Below are the code and all the weights of a small trained network. Each question names an input and a class and asks about switching units off, where a switched-off unit gives its printed mean instead of its output.

import numpy as np


def w(rows, s, z=0):
    codes = np.array(rows[::2]) - 128.0
    scale = np.full(codes.shape[1], s)
    scale[-1] = z or s
    return codes * scale


def f(y):
    return y / 2 * (1 + np.tanh(0.7978845608 * (y + 0.044715 * y**3)))


def log_softmax(a):
    a = a - a.max(-1, keepdims=True)
    return a - np.log(np.exp(a).sum(-1, keepdims=True))


def net(x, mask):
    res = np.array(x, float).reshape(1, 3) / 4 @ E
    y = f(res @ A[0][:, :-1].T + A[0][:, -1])
    res = res + np.where(mask, y, B[0][:, -1]) @ B[0][:, :-1]
    return log_softmax(res[-1] @ U[:, :-1].T + U[:, -1])


A, B = {}, {}
E = w([
[49,206,76],'x0',
[74,253,229],'x1',
[45,78,167],'x2',
],0.0067)
A[0] = w([
[74,120,152,226],'n0',
[95,144,143,207],'n1',
[214,222,149,210],'n2',
[47,191,114,229],'n3',
[77,119,188,226],'n4',
[99,48,161,218],'n5',
[132,143,139,120],'n6',
[101,142,140,145],'n7',
[151,52,110,228],'n8',
[173,118,196,226],'n9',
[196,116,167,243],'n10',
[113,76,156,203],'n11',
[88,157,135,225],'n12',
[158,124,70,197],'n13',
[108,133,7,252],'n14',
[76,124,140,247],'n15',
[131,71,144,172],'n16',
[82,123,93,155],'n17',
[159,53,61,153],'n18',
],0.014,0.0032)
B[0] = w([
[189,143,147,187],'n0',
[165,159,156,173],'n1',
[4,163,172,222],'n2',
[211,224,167,236],'n3',
[198,128,171,210],'n4',
[178,55,147,209],'n5',
[124,141,141,132],'n6',
[160,149,143,150],'n7',
[155,51,47,242],'n8',
[81,109,196,202],'n9',
[80,72,172,213],'n10',
[157,80,146,180],'n11',
[170,175,160,187],'n12',
[97,123,68,188],'n13',
[98,206,43,218],'n14',
[184,153,141,187],'n15',
[154,65,120,182],'n16',
[152,162,117,151],'n17',
[151,72,12,254],'n18',
],0.029,0.0073)
U = w([
[50,117,60,7],'0',
[120,206,63,83],'1',
[28,103,205,239],'2',
[213,137,190,110],'3',
[197,11,193,233],'4',
[154,94,2,167],'5',
[137,20,98,22],'6',
],0.0068,0.0012)

Each question gives the input, the list of numbers given to net, and the class t.
The units are the neurons (one row each of A and B). Each row of codes is followed by its name. A weight is (code - 128) times the scale printed after its matrix; where a second scale follows, it is the last column's (A, B and U).
mask holds one flag per neuron, in row order. A switched-off neuron (its flag False) gives its mean, the last column of its row in B, instead of its output. The means were averaged over made-up inputs and are rounded, as every weight is.
A unit's drop is (log p(t) with every unit on - log p(t) with that unit switched off) / (log p(t) with every unit on - log p(t) with every unit switched off).
The circuit of an input: a set's keep is (log p(t) with only the set's units on - log p(t) with every unit switched off) / (log p(t) with every unit on - log p(t) with every unit switched off). Starting from the 12 units with the biggest drops (on a tie, the unit counted first), units are removed one at a time, each time the one whose removal leaves the highest keep (on an exact tie, the one counted first), for as long as the keep stays at least 0.8.
circuit, biggest first: the units of the circuit, biggest drop first
unit that matters most: the unit with the biggest drop
top k neurons: the k neurons with the biggest drops, biggest first
drop of u: that unit's drop, to one decimal
input [-6,-7,3], class 6: unit that matters most -> n5
input [8,3,-3], class 1: top 2 neurons -> [n14; n5]
input [3,2,-6], class 1: circuit, biggest first -> [n5; n16]
input [6,6,-7], class 1: circuit, biggest first -> [n2; n3]
input [1,3,-3], class 2: top 2 neurons -> [n2; n18]
input [-6,-1,-1], class 6: top 2 neurons -> [n3; n4]
input [5,-3,-2], class 1: circuit, biggest first -> [n8; n14]
input [5,6,-7], class 1: circuit, biggest first -> [n2; n3]
input [4,4,-8], class 1: top 4 neurons -> [n3; n10; n9; n5]
input [-7,-8,4], class 6: top 2 neurons -> [n5; n10]
input [1,6,-4], class 2: drop of n2 -> 1.5
input [-5,8,-7], class 2: drop of n14 -> 0.0
input [-8,-3,-8], class 6: drop of n10 -> 0.4
input [5,8,-4], class 3: circuit, biggest first -> [n3]
